Here is a tiny trained network, its code and every weight. The questions are about switching its units off for an input and a class, where a switched-off unit gives its printed mean instead of its output.

import numpy as np


def w(rows, s, z=0):
    codes = np.array(rows[::2]) - 128.0
    scale = np.full(codes.shape[1], s)
    scale[-1] = z or s
    return codes * scale


def norm(h):
    return h / np.sqrt((h * h).mean(-1, keepdims=True) + 1e-5)


def f(y):
    return np.maximum(y, 0)


def log_softmax(a):
    a = a - a.max(-1, keepdims=True)
    return a - np.log(np.exp(a).sum(-1, keepdims=True))


def net(x, mask):
    res = np.array(x, float).reshape(1, 3) / 4 @ E
    u = 0
    for l in range(4):
        y = f(norm(res) @ A[l][:, :-1].T + A[l][:, -1])
        res = res + np.where(mask[u : u + 7], y, B[l][:, -1]) @ B[l][:, :-1]
        u += 7
    return log_softmax(norm(res)[-1] @ U[:, :-1].T + U[:, -1])


A, B = {}, {}
E = w([
[249,173,178,160,141],'x0',
[101,184,120,162,253],'x1',
[115,94,228,39,167],'x2',
],0.00041)
A[0] = w([
[254,134,151,145,149,61],'0.n1',
[202,86,123,59,27,142],'0.n2',
[192,123,128,203,133,119],'0.n3',
[120,86,211,92,157,254],'0.n4',
[104,185,133,139,167,219],'0.n5',
[91,103,97,175,131,104],'0.n6',
[117,167,117,145,206,250],'0.n7',
],0.0012,0.00097)
B[0] = w([
[94,248,180,138,53,172],'0.n1',
[101,67,163,233,152,208],'0.n2',
[101,200,141,75,90,170],'0.n3',
[178,165,3,142,112,248],'0.n4',
[141,28,143,157,66,214],'0.n5',
[147,188,132,79,103,151],'0.n6',
[140,42,155,164,48,246],'0.n7',
],0.0011,0.0012)
A[1] = w([
[117,68,81,142,143,166],'1.n1',
[180,160,80,113,183,136],'1.n2',
[113,108,246,63,97,201],'1.n3',
[78,198,109,165,254,1],'1.n4',
[112,145,83,229,73,240],'1.n5',
[120,104,226,15,172,32],'1.n6',
[85,147,94,108,121,91],'1.n7',
],0.0013,0.00059)
B[1] = w([
[141,179,165,114,106,184],'1.n1',
[94,121,161,109,75,146],'1.n2',
[163,130,43,164,150,196],'1.n3',
[123,4,170,182,73,149],'1.n4',
[146,109,141,59,164,255],'1.n5',
[180,140,10,98,189,169],'1.n6',
[137,171,154,108,128,145],'1.n7',
],0.0017,0.0013)
A[2] = w([
[91,91,93,97,108,255],'2.n1',
[176,107,161,119,145,157],'2.n2',
[89,123,170,209,223,158],'2.n3',
[117,146,89,156,76,75],'2.n4',
[126,106,171,76,136,78],'2.n5',
[118,123,138,162,248,170],'2.n6',
[130,173,73,186,65,77],'2.n7',
],0.0017,0.00059)
B[2] = w([
[157,173,189,179,153,253],'2.n1',
[69,186,136,122,110,197],'2.n2',
[149,32,131,133,7,191],'2.n3',
[145,83,140,117,223,164],'2.n4',
[153,169,94,105,167,142],'2.n5',
[163,76,111,133,35,202],'2.n6',
[157,88,122,65,229,182],'2.n7',
],0.0014,0.0011)
A[3] = w([
[6,135,100,110,136,80],'3.n1',
[138,131,54,186,124,57],'3.n2',
[156,116,70,119,162,45],'3.n3',
[57,100,97,100,107,218],'3.n4',
[156,120,167,127,129,255],'3.n5',
[152,158,144,120,112,227],'3.n6',
[142,136,103,68,57,135],'3.n7',
],0.0022,0.00063)
B[3] = w([
[214,250,201,152,101,198],'3.n1',
[108,92,140,6,164,168],'3.n2',
[164,96,56,50,165,182],'3.n3',
[196,187,159,153,129,232],'3.n4',
[69,139,108,115,125,247],'3.n5',
[70,127,136,112,145,214],'3.n6',
[89,103,129,173,187,219],'3.n7',
],0.0018,0.0011)
U = w([
[196,255,202,165,109,154],'0',
[184,91,27,39,215,144],'1',
[119,21,155,204,46,142],'2',
[4,161,149,100,191,106],'3',
[76,168,40,176,119,7],'4',
],0.0088,0.011)

Each question gives the input, the list of numbers given to net, and the class t.
The units are the neurons (one row each of A and B). Each row of codes is followed by its name. A weight is (code - 128) times the scale printed after its matrix; where a second scale follows, it is the last column's (A, B and U).
mask holds one flag per neuron, layer by layer. A switched-off neuron (its flag False) gives its mean, the last column of its row in B, instead of its output. The means were averaged over made-up inputs and are rounded, as every weight is.
A unit's drop is (log p(t) with every unit on - log p(t) with that unit switched off) / (log p(t) with every unit on - log p(t) with every unit switched off).
The circuit of an input: a set's keep is (log p(t) with only the set's units on - log p(t) with every unit switched off) / (log p(t) with every unit on - log p(t) with every unit switched off). Starting from the 12 units with the biggest drops (on a tie, the unit counted first), units are removed one at a time, each time the one whose removal leaves the highest keep (on an exact tie, the one counted first), for as long as the keep stays at least 0.8.
circuit, biggest first: the units of the circuit, biggest drop first
k most important neurons: the k neurons with the biggest drops, biggest first
top k neurons in layer l: the k neurons of layer l with the biggest drops, biggest first
drop when u is switched off: that unit's drop, to one decimal
input [-3,6,-5], class 2: circuit, biggest first -> (0.n4 2.n3 1.n4)
input [-7,-6,5], class 0: top 2 neurons in layer 3 -> (3.n4 3.n1)
input [2,4,-1], class 2: top neuron in layer 1 -> (1.n1)
input [-8,-4,-8], class 0: 2 most important neurons -> (3.n1 0.n4)
input [1,7,6], class 2: top 2 neurons in layer 1 -> (1.n4 1.n5)
input [7,-5,-8], class 1: top 3 neurons in layer 2 -> (2.n7 2.n1 2.n4)
input [-6,3,-5], class 0: 2 most important neurons -> (3.n1 0.n4)
input [6,0,-8], class 1: top 2 neurons in layer 2 -> (2.n7 2.n1)
input [3,6,7], class 1: 2 most important neurons -> (1.n6 0.n2)
input [4,3,-5], class 1: 2 most important neurons -> (2.n1 2.n7)
input [-1,0,2], class 3: 3 most important neurons -> (0.n4 1.n3 1.n6)
input [-1,-3,-2], class 3: top 2 neurons in layer 0 -> (0.n7 0.n5)
input [-7,7,3], class 0: 2 most important neurons -> (3.n1 3.n4)
input [4,-3,6], class 1: most important neuron -> (1.n3)
input [2,5,-4], class 2: 2 most important neurons -> (0.n4 1.n3)
input [-1,3,0], class 3: top 2 neurons in layer 1 -> (1.n1 1.n5)
input [5,-6,-8], class 1: 2 most important neurons -> (2.n7 0.n7)
input [3,-3,-3], class 3: 2 most important neurons -> (0.n4 1.n3)
input [0,-2,0], class 3: top 2 neurons in layer 0 -> (0.n7 0.n5)
input [-5,2,-4], class 0: 2 most important neurons -> (0.n4 1.n3)
input [7,8,3], class 2: top 3 neurons in layer 2 -> (2.n3 2.n6 2.n1)
input [0,1,2], class 3: most important neuron -> (0.n4)
input [-5,5,8], class 1: drop when 1.n6 is switched off -> 0.9
input [2,3,8], class 1: drop when 0.n7 is switched off -> 0.0
input [-5,8,0], class 2: drop when 2.n3 is switched off -> 0.1
input [-7,-4,-6], class 0: drop when 0.n4 is switched off -> 0.3
input [-8,6,1], class 0: top neuron in layer 3 -> (3.n1)
